In the rows, zero is written as 128.
Here are made-up elements, facts about them, and rows of numbers that follow some of those facts. Name the element behind each unnamed row.

Known rows:
sutom: [105 107 110 163 115 141 130 116 171 158 141 125 172 122 121 136 140 150
 119 118 147 121 136 134 102 122 184 152 101 122 136 105 153]
muklam: [116 109  99 140 125 150 129  85 173 161 124 136 163 164 141 161 145 147
 143 120 130 122 157 148 120 145 158 133 104 125 128 137 133]
tuvuk: [107 114 110 167 111 141 132 124 174 155 132 126 170 135 117 141 134 144
 128 121 142 121 139 138 105 123 184 152 108 126 137 103 150]
bulom: [122 113 108 145 125 154 121  77 166 165 123 132 172 146 143 141 146 147
 143 112 131 145 156 142 112 143 166 143 100 119 125 130 144]
potu: [ 98 116 117 170  95 156 144 122 193 159 111 130 155 157 115 164 126 138
 136 138 131 131 132 146  91 130 147 143 118 113 122 131 133]
plemubro: [112 121 108 168 114 140 139 123 188 152 130 124 166 144 128 145 130 138
 125 123 146 121 147 142 102 128 174 151 113 125 138 108 156]
togri: [115 121 121 155 103 153 117  84 177 153 114 122 172 149 150 139 132 134
 155 110 142 173 154 141 113 133 166 160 112  98 123 114 150]
gabrakluk: [101 106 100 159 116 136 135 126 172 154 139 129 163 144 116 156 140 148
 126 125 141 101 141 141 114 126 182 142 106 133 139 110 143]
tilor: [109 118 110 165 113 143 139 120 188 154 129 125 165 142 129 148 132 141
 125 124 145 123 143 142  98 128 169 149 111 122 134 113 153]
kebran: [122 122 109 148 117 156 131  84 181 161 113 133 164 165 144 151 136 136
 149 121 129 143 159 149 108 146 151 141 112 117 125 137 141]
fliritrek: [131 108 149 174 109 129 160 121 229 167  98 138 157  92  89  86 159  96
 137 108 134 123 134 104 129 200 190 170  72 117 110 105 132]
dagron: [127 125 118 162 116 162 125  84 174 173 114 132 180 147 146 127 129 141
 149 118 128 167 159 144 103 134 160 158 108 116 127 126 150]
stizuk: [120 115 108 150 120 154 127  84 174 165 121 134 170 157 144 148 137 145
 147 118 130 143 158 147 114 139 159 145 105 120 128 132 140]
klotrar: [115 109 100 140 125 150 129  84 172 161 124 135 162 164 141 162 145 147
 143 121 129 123 158 149 120 146 158 132 104 126 127 139 135]
gragik: [122 121 109 148 118 155 131  84 181 161 113 134 165 165 144 151 136 136
 147 120 129 143 159 149 110 145 151 141 111 118 125 137 141]
nuros: [111 118 122 151  97 151 114  85 178 144 115 117 169 149 152 144 133 131
 158 106 147 176 152 140 118 132 169 161 114  92 120 110 148]
gitrul: [129 102 151 169 114 134 154 108 226 173  96 138 160  87  95  92 167 106
 135 106 130 131 133 106 125 205 182 165  64 113  99 113 127]
pidol: [125 119 117 154 119 159 119  76 167 169 119 129 180 138 145 128 140 143
 145 111 133 165 156 140 107 137 167 154 102 114 125 123 151]
zire: [122 125 112 166  95 159 130 108 170 153 114 132 159 165 114 116 113 110
 161 127 133 145 151 134 116 121 173 162 127 111 147 119 142]
brukon: [121 118 109 149 120 154 127  83 174 163 118 133 168 156 142 147 141 141
 145 117 130 143 156 145 111 144 160 142 106 120 127 132 143]

Some facts about the elements:
(barubek, Δ, potu); (barubek, Δ, skezon); (bonur, Δ, zeskestis); (bonur, Δ, gobrer)
(bresku, Δ, kini); (britre, Δ, kebran); (brodil, Δ, gobrer); (bruplisik, Δ, gradrun)
(bulom, Δ, gragik); (daves, Δ, lafom); (demam, Δ, gragrol); (demam, Δ, skila)
(dobo, Δ, fopor); (doklemem, Δ, truvi); (dradin, Δ, stipu); (dradin, Δ, fedunun)
(favun, Δ, gobrer); (favun, Δ, gragrol); (fisam, Δ, bresku); (fisam, Δ, veplimuk)
(fisam, Δ, gragrol); (flasim, Δ, demam); (fliritrek, Δ, fogul); (fliritrek, Δ, gragrol)
(flisul, Δ, pipu); (flisul, Δ, dradin); (gabrakluk, Δ, gragrol); (gasatrer, Δ, fopor)
(gestulel, Δ, teflir); (gitrul, Δ, gropopen); (givufe, Δ, tritim); (gizegos, Δ, bruplisik)
(gizegos, Δ, zetra); (gizegos, Δ, demam); (gobrer, Δ, gragrol); (goskom, Δ, buvon)
(goskom, Δ, fisam); (gretur, Δ, fedunun); (gropopen, Δ, potu); (grutek, Δ, troza)
(grutek, Δ, rastamal); (grutek, Δ, skezon); (grutek, Δ, gretur); (guze, Δ, kini)
(kadan, Δ, stipu); (keku, Δ, fogul); (keku, Δ, gretur); (keten, Δ, plipli)
(kikli, Δ, stipu); (kini, Δ, gobrer); (kini, Δ, gragrol); (kisten, Δ, kini)
(kisten, Δ, gragrol); (kisten, Δ, favun); (klagres, Δ, fopor); (klakan, Δ, zovofir)
(klakan, Δ, gretur); (kluplor, Δ, ninar); (klupur, Δ, fogul); (klupur, Δ, gradrun)
(kluram, Δ, zamol); (kluvum, Δ, bonur); (kluvum, Δ, sofe); (leles, Δ, liklu)
(leles, Δ, kini); (leles, Δ, brifin); (leles, Δ, trozos); (letrem, Δ, fliritrek)
(letrem, Δ, gropopen); (liklu, Δ, favun); (livir, Δ, trino); (livir, Δ, teflir)
(lomo, Δ, bresku); (lusu, Δ, plebadak); (lusu, Δ, veplimuk); (lusu, Δ, gragrol)
(mogok, Δ, kini); (ninar, Δ, potu); (ninar, Δ, gragrol); (nitri, Δ, favun)
(nitruti, Δ, gragrol); (nogres, Δ, kisten); (nogres, Δ, sofe); (pidol, Δ, skeben)
(pipa, Δ, zeskestis); (pipa, Δ, skogel); (pipu, Δ, zire); (pipu, Δ, bisetan)
(plebadak, Δ, tilor); (plebadak, Δ, lomo); (plemubro, Δ, kisten); (plinik, Δ, klopledar)
(plinik, Δ, bostu); (plipli, Δ, gobrer); (plipli, Δ, gragrol); (plipli, Δ, fisam)
(poro, Δ, kisten); (raklir, Δ, flasim); (raklir, Δ, gobrer); (restar, Δ, drubel)
(restar, Δ, setribo); (restar, Δ, bisetan); (ripliflok, Δ, gasatrer); (ripliflok, Δ, gragrol)
(rivin, Δ, klenor); (rivin, Δ, favun); (ruko, Δ, plipli); (ruko, Δ, fedunun)
(sepafus, Δ, kini); (sepafus, Δ, troza); (sepafus, Δ, klenor); (skiklak, Δ, favun)
(skistal, Δ, drubel); (skogel, Δ, gragrol); (sofe, Δ, gobrer); (stipu, Δ, fedunun)
(stipu, Δ, gobrer); (susak, Δ, fopor); (sutom, Δ, bresku); (sutom, Δ, venul)
(sutom, Δ, fedunun); (tilor, Δ, rivin); (tivel, Δ, kluvum); (tofuro, Δ, zeskestis)
(tradrubek, Δ, gragrol); (travum, Δ, teflir); (travum, Δ, bidim); (trino, Δ, venul)
(trino, Δ, plemubro); (tritim, Δ, fopor); (truger, Δ, zetra); (truger, Δ, gragrol)
(truger, Δ, bisetan); (tuvuk, Δ, gragrol); (tuzur, Δ, buban); (vebru, Δ, bresku)
(vebru, Δ, zikun); (vebru, Δ, favun); (venul, Δ, gragrol); (venul, Δ, favun)
(veplimuk, Δ, stipu); (voda, Δ, gradrun); (voskopin, Δ, stipu); (voskopin, Δ, demam)
(voskopin, Δ, favun); (zeskestis, Δ, gragrol); (bresku, τ, kluplor); (brifin, τ, barubek)
(brividrak, τ, stobis); (buvon, τ, zetra); (dagron, τ, zetra); (drida, τ, fufen)
(drostukon, τ, restar); (favun, τ, belor); (fliritrek, τ, livir); (flisul, τ, drida)
(gestulel, τ, mafler); (gitrul, τ, fuplon); (gizegos, τ, mados); (grifer, τ, muklam)
(kikli, τ, rastamal); (klopledar, τ, bruplisik); (klubrem, τ, kluplor); (klupla, τ, klubrem)
(klupur, τ, klakan); (letrem, τ, nitri); (livir, τ, fuplon); (migrakar, τ, kluplor)
(nuros, τ, mafler); (pidol, τ, brafun); (setribo, τ, bostu); (skatrubak, τ, kluplor)
(skodrogram, τ, mados); (skogel, τ, tritim); (skuzik, τ, stizuk); (stago, τ, gabrakluk)
(stizuk, τ, grutistur); (susak, τ, klakan); (tivel, τ, livir); (tofuro, τ, restar)
(togri, τ, belor); (tradrubek, τ, klaplo); (tramen, τ, skatrubak); (travum, τ, fuplon)
(troza, τ, ribras); (tuzur, τ, ribras); (venul, τ, restar); (voskopin, τ, klotrar)
(zikun, τ, livir); (zire, τ, ruko); (zovofir, τ, flasim)

Which element is each row?
No name comes twice in this set of rows, the named rows included.
[138  94 117 130 142 119 161  88 227 161 103 152 142 136 116 133 183 106
 143 106 123  77 161 124 161 233 172 130  63 137 106 142 110]	fuplon
[110 106 107 158 109 146 123 112 153 155 137 131 167 137 106 121 136 134
 142 118 139 121 140 129 121 119 196 155 108 123 147 107 143]	truger
[ 90  87 108 153 111 149 128 108 166 167 136 132 162 131 113 165 150 163
 122 127 133 114 126 137 103 127 166 135  94 121 121 129 127]	barubek
[ 94  92 118 159 109 154 124 104 164 170 136 129 169 114 114 144 148 159
 121 122 139 134 123 132  95 123 171 147  93 114 122 120 138]	grutek
[107 123 111 170 106 145 146 124 200 154 120 126 158 155 128 157 124 135
 128 133 142 124 142 147  93 131 154 147 119 118 130 120 148]	klenor
[110 116 119 173 105 148 130 116 177 162 130 123 173 125 123 126 129 140
 129 121 145 144 138 133  96 117 178 162 110 114 135 105 155]	kikli
[105 109  93 158 106 146 144 127 176 152 126 142 147 183 109 161 120 130
 146 141 129  92 147 146 125 125 163 138 122 132 146 133 123]	zetra
[ 97 109 117 166 100 155 137 115 182 163 119 130 161 146 114 157 133 145
 133 132 132 132 130 141  95 128 156 143 109 114 122 127 135]	gropopen
[118 114 100 140 123 151 133  84 180 159 119 137 157 174 146 167 140 142
 145 123 129 124 161 153 117 149 148 130 110 124 126 144 133]	bostu
[103 104 113 163 115 144 130 112 173 162 138 125 172 120 123 142 143 154
 118 118 145 125 134 135  98 123 178 149  99 121 131 109 150]	sepafus
[ 99 114 114 169  93 158 142 122 187 158 113 131 151 161 108 157 123 131
 141 139 131 129 132 142  97 128 150 144 120 112 127 131 129]	fogul
[105 122 112 171 114 139 123 124 162 161 124 126 184 137 114 149 144 155
 140 113 129 130 142 143 113 133 200 151 101 138 128  97 147]	ripliflok
[101 105 124 172  99 156 124 110 166 169 127 126 175 118 112 130 137 150
 131 120 138 152 127 131  94 117 177 158 101 112 125 110 143]	letrem

The same elements again, as new rows of numbers:
Some elements and their rows:
togri: [145 170 108 129 134 122 157 147 117  97 109 140 124 110 109 130 103 104
 142 126 133 120 114 134 148 147]
favun: [175 159 137 124 149 127 184 145 118  87 118 132 124 124 110 132 122 100
 143 127 123 124 112 133 125 151]
bresku: [165 128 112 129 174 135 129 155 116  85 113 135 127 151 113 125 155 134
 124 129 108 133 124 150 127 132]
tivel: [165 161 116 122 145 137 117 127  89 109 128 134 122 116 115 145 125 129
 134 126 170 149 111 120 122 138]
skodrogram: [165 147 114 129 135 128 127 135 114 108 121 143 121 114 119 130 106 121
 132 129 103 133 117 141 154 143]
tramen: [156 140 105 130 145 127 116 144 110 106 118 145 122 123 118 130 123 128
 130 127 109 132 121 139 146 141]
drubel: [110 131 130 120 130 123 131 129 156 154 148 135 137 128 119 118 134 107
 123 126 116 125 142 111 158 118]
betri: [106 124 125 129 119 125 121 125 143 134 131 126 134 126 135 123 130 129
 126 128 137 124 126 124 139 120]
fopor: [115  88 140 137 113 128 140 124 153 131 130 141 120 153 100 120 141 100
 133 133 167 139 123 115 161 124]
pipa: [110 127 146 127 122 131 129 121 124 129 125 120 128 125 131 130 130 131
 128 126 126 123 140 124 101 108]
rastamal: [128 112 107 131 121 125 145 120 149 148 130 119 140 134 135 120 130 149
 123 132 139 129 133 129 138 141]
bidim: [110 124 132 131 122 124 123 125 157 115 136 126 133 127 146 126 133 126
 131 129 129 118 113 123 146 122]
fogul: [108  98 133 124 129 123 147 126 170 140 127 126 119 136 140 137 131 144
 124 130 124 132 130 125 146 140]
belor: [ 87 158 122 128 115 119 165 138 150 113 112 122 138 117 118 122 113 102
 141 127 162 107 122 124 139 122]
gradrun: [ 94  98 136 124 128 122 135 128 178 133 127 130 114 130 143 140 129 140
 127 129 123 131 125 123 157 134]
voda: [ 80 116 133 125 119 123 118 126 148 135 117 124 116 122 142 139 117 143
 126 127 125 127 132 131 130 123]
gasatrer: [107 101 139 136 109 131 129 121 129 133 120 134 119 143 106 123 133 109
 133 131 163 135 131 121 132 114]
britre: [102 130 122 131 115 125 115 125 135 130 129 125 134 124 137 124 125 129
 127 127 135 121 128 127 132 117]
sofe: [123 122 149 126 128 130 139 124 139 130 136 118 130 138 135 126 140 123
 128 129 130 126 126 127 117 123]
plebadak: [127 129 134 129 123 129 131 122 128 131 134 116 139 133 134 122 134 129
 127 129 138 121 127 128 111 121]

Which element is each row?
No name comes twice in this set of rows, the named rows included.
[117 136 145 128 122 132 127 123 120 124 129 115 132 130 134 127 133 131
 127 127 130 122 132 129  97 112]	nogres
[118 138 138 130 119 132 121 120 111 127 127 115 139 125 138 123 131 133
 128 127 134 118 132 130  94 109]	leles
[175 134 140 126 146 131 141 133 103 106 123 140 113 123 115 137 122 127
 131 127 100 137 129 131 118 139]	skogel
[129 122 138 130 126 128 137 124 144 123 139 122 139 135 137 121 141 126
 128 129 132 123 122 121 129 121]	trozos
[118 121 139 124 128 128 137 129 138 150 134 114 128 145 132 125 136 124
 126 129 136 132 126 136 123 133]	veplimuk
[109 130 133 124 121 129 128 126 121 155 125 109 126 136 131 126 125 130
 125 128 137 130 133 142 104 130]	ruko
[132 112 156 123 136 129 155 125 150 130 141 119 129 149 132 127 148 121
 128 130 128 130 125 125 124 132]	gobrer
[140 117 130 129 128 128 146 121 147 124 140 121 144 139 135 119 143 135
 125 131 134 124 124 123 131 128]	klenor
[118 118 137 122 130 128 141 130 144 154 135 111 127 150 132 125 137 121
 125 129 137 133 124 140 124 141]	stipu
[129 126 134 129 124 130 134 123 133 126 135 118 140 133 136 121 137 130
 127 129 134 122 125 126 117 120]	tilor
[128 113 134 129 123 130 145 115 132 129 123 125 137 124 132 128 131 156
 123 129 126 125 149 114 107 114]	ninar
[105 129 127 122 125 127 127 130 130 168 131 110 128 141 128 124 127 122
 123 128 139 134 132 143 121 137]	dradin
[116 139 141 129 121 131 124 122 114 129 128 112 136 130 138 125 132 128
 127 127 135 122 131 132  95 113]	vebru
[172 140 138 125 143 133 136 133  91 110 118 137 114 119 116 138 120 129
 131 127  99 137 132 133 109 137]	tradrubek
[118 119 138 131 126 124 130 126 163 111 140 128 135 130 150 126 139 128
 130 129 127 120 108 122 150 124]	teflir

